[[  1   0  -2  -4  -1   8  -7   0   2]
 [  4   0   1  -1  -5   4   4   6   1]
 [ -6  -3   0   2   2  -4  -9 -13  -1]
 [  2  -3   5  -2  -1   7   0   1   1]
 [ -8  -6  -2   2  -8 -14  -7 -19 -31]]
->
[[ -8  -6  -2   2  -8 -14  -7 -19 -31]
 [ -6  -3   0   2   2  -4  -9 -13  -1]
 [  1   0  -2  -4  -1   8  -7   0   2]
 [  2  -3   5  -2  -1   7   0   1   1]
 [  4   0   1  -1  -5   4   4   6   1]]

[[  2 -30  20   8  -4  14  17  18 -11  11]
 [ -1  10 -11  -4   2 -12 -14 -17   8   0]]
->
[[ -1  10 -11  -4   2 -12 -14 -17   8   0]
 [  2 -30  20   8  -4  14  17  18 -11  11]]

[[  2 -26]
 [-33  -1]
 [ 34   0]
 [  4   1]
 [-25  -3]
 [ -1  35]]
->
[[-33  -1]
 [-25  -3]
 [ -1  35]
 [  2 -26]
 [  4   1]
 [ 34   0]]

[[ 13 -14   1   2]
 [ -5 -12  12  29]
 [ -1  10   3   3]
 [ -2   0   8  -5]]
->
[[ -5 -12  12  29]
 [ -2   0   8  -5]
 [ -1  10   3   3]
 [ 13 -14   1   2]]

[[ 14   1  12  23  20   6   3 -13 -28]
 [ 33  -9  -5 -11  -9  22   6  15  31]
 [-13 -33 -15  24  -7 -29  24  11 -24]
 [-17  24  -8 -24  11 -19  15 -24 -34]]
->
[[-17  24  -8 -24  11 -19  15 -24 -34]
 [-13 -33 -15  24  -7 -29  24  11 -24]
 [ 14   1  12  23  20   6   3 -13 -28]
 [ 33  -9  -5 -11  -9  22   6  15  31]]

[[ 16  16 -33  20 -29  15 -34  11 -18 -32 -32 -26  14 -34  17  16]
 [ -2  -2   4  -2   2  -1   4  -1   3   3   3   4  -1   4  -2  -2]
 [ -3   0   4   3   4  -1   3  -1   2   4   4   3  -2   4  -3   0]
 [  3   6 -11   5 -10   6 -12   2  -4 -11 -11  -7   5 -12   2   4]]
->
[[ -3   0   4   3   4  -1   3  -1   2   4   4   3  -2   4  -3   0]
 [ -2  -2   4  -2   2  -1   4  -1   3   3   3   4  -1   4  -2  -2]
 [  3   6 -11   5 -10   6 -12   2  -4 -11 -11  -7   5 -12   2   4]
 [ 16  16 -33  20 -29  15 -34  11 -18 -32 -32 -26  14 -34  17  16]]
---
[[  2  -1 -21  12  -4   2   0   1]
 [  7   5 -29   5   4  -4  -6 -19]
 [ -4 -10 -33  10   8   0 -10 -22]
 [ -6  -8   6 -12  16  -5 -12 -31]
 [-13 -15   6   5   4   4  -3   1]
 [-15 -19 -14   8  10   3 -10 -16]
 [-11 -17 -25  10  11   1 -12 -25]
 [  0   1   6 -12  11  -6  -9 -25]
 [  7   5 -10  -9  11  -8  -9 -28]
 [ -6  -8   6 -12  17  -4 -13 -31]
 [  6   5 -14   0  -1  -2   0  -5]
 [  2   3  14  -9   4  -3  -1  -7]]
->
[[  1   2  -1 -21  12  -4   2   0]
 [-19   7   5 -29   5   4  -4  -6]
 [-22  -4 -10 -33  10   8   0 -10]
 [-31  -6  -8   6 -12  16  -5 -12]
 [  1 -13 -15   6   5   4   4  -3]
 [-16 -15 -19 -14   8  10   3 -10]
 [-25 -11 -17 -25  10  11   1 -12]
 [-25   0   1   6 -12  11  -6  -9]
 [-28   7   5 -10  -9  11  -8  -9]
 [-31  -6  -8   6 -12  17  -4 -13]
 [ -5   6   5 -14   0  -1  -2   0]
 [ -7   2   3  14  -9   4  -3  -1]]

[[  0 -10 -19 -19 -11]
 [  0  21  31  25   9]
 [ -1 -11  -7   8  23]
 [-27 -20  -8   2   4]
 [ 30  21   4  -9  -9]
 [  3 -16 -26 -23 -12]
 [ -4   4   2  -7 -17]
 [ 28  25   9 -11 -25]
 [ -3  13  26  27  14]]
->
[[-11   0 -10 -19 -19]
 [  9   0  21  31  25]
 [ 23  -1 -11  -7   8]
 [  4 -27 -20  -8   2]
 [ -9  30  21   4  -9]
 [-12   3 -16 -26 -23]
 [-17  -4   4   2  -7]
 [-25  28  25   9 -11]
 [ 14  -3  13  26  27]]

[[ 36  30 -36 -19  27 -36 -36  33 -34  26 -36 -35]
 [ -3   1   3   2  -1   3   3  -8   2   2   3   2]]
->
[[-35  36  30 -36 -19  27 -36 -36  33 -34  26 -36]
 [  2  -3   1   3   2  -1   3   3  -8   2   2   3]]

[[ -2 -18  21 -10   6]
 [ -5   8  -5  -4 -30]]
->
[[  6  -2 -18  21 -10]
 [-30  -5   8  -5  -4]]

[[-17 -21  19 -14  -5 -18 -12  -6]
 [ -3  13 -19  39  23  -2  -9  18]
 [-10 -39  19 -38 -25 -18  -8 -19]
 [-10 -34   8 -25 -18 -18 -13 -13]]
->
[[ -6 -17 -21  19 -14  -5 -18 -12]
 [ 18  -3  13 -19  39  23  -2  -9]
 [-19 -10 -39  19 -38 -25 -18  -8]
 [-13 -10 -34   8 -25 -18 -18 -13]]

[[ -9  22  37]
 [ -9 -17 -22]
 [-10 -15 -18]
 [ -9 -22 -30]
 [-12 -12 -14]
 [-10 -21 -28]
 [-13  -8  -5]
 [  0  25  38]]
->
[[ 37  -9  22]
 [-22  -9 -17]
 [-18 -10 -15]
 [-30  -9 -22]
 [-14 -12 -12]
 [-28 -10 -21]
 [ -5 -13  -8]
 [ 38   0  25]]

[[ 17  -1  15   8]
 [-11  24   2  12]
 [ -8  31 -39 -24]
 [-12  -6  23  17]
 [-12  15   8  13]]
->
[[  8  17  -1  15]
 [ 12 -11  24   2]
 [-24  -8  31 -39]
 [ 17 -12  -6  23]
 [ 13 -12  15   8]]

[[36 30]
 [37 30]
 [37 30]
 [36 29]
 [37 30]
 [37 29]
 [38 30]
 [38 30]]
->
[[30 36]
 [30 37]
 [30 37]
 [29 36]
 [30 37]
 [29 37]
 [30 38]
 [30 38]]
---
[[-28  -2  -7  -5]
 [-10  -6 -21 -11]
 [ 26   4 -24 -19]
 [-14  -3 -14   0]
 [ 30  -9 -32 -13]]
->
[-28  -6 -24   0]

[[-16  -6]
 [ -7   0]
 [-10  -5]
 [-33 -12]]
->
[-16   0]

[[ 38 -11 -24]
 [-15   9  24]
 [  1   3   2]
 [  4  -2   5]]
->
[38  9  2]

[[ 31  -1 -35  22 -18]
 [ -6  13  -2 -19   6]
 [ 30 -12 -11  32 -12]]
->
[ 31  13 -11]

[[ 21  12]
 [ 14   7]
 [-26  -3]
 [ 31  -5]
 [ 12  -8]]
->
[21  7]

[[ 11 -13  11 -10  10]
 [ 16  -9  12  -3  16]
 [ 15 -20  19 -21  15]
 [  8 -11  10 -10   8]
 [-23  38 -30  36 -22]]
->
[ 11  -9  19 -10 -22]

[[-35  21  15  21]
 [-33  23  17  19]
 [  4  -1  -2  -4]
 [ -2   2   0   3]]
->
[-35  23  -2   3]

[[ 12 -31 -15]
 [ -1  13   0]]
->
[12 13]

[[ 27 -19 -31   0   8]
 [ 11   4  13  -1   9]
 [ -2 -31   0  -7  12]]
->
[27  4  0]
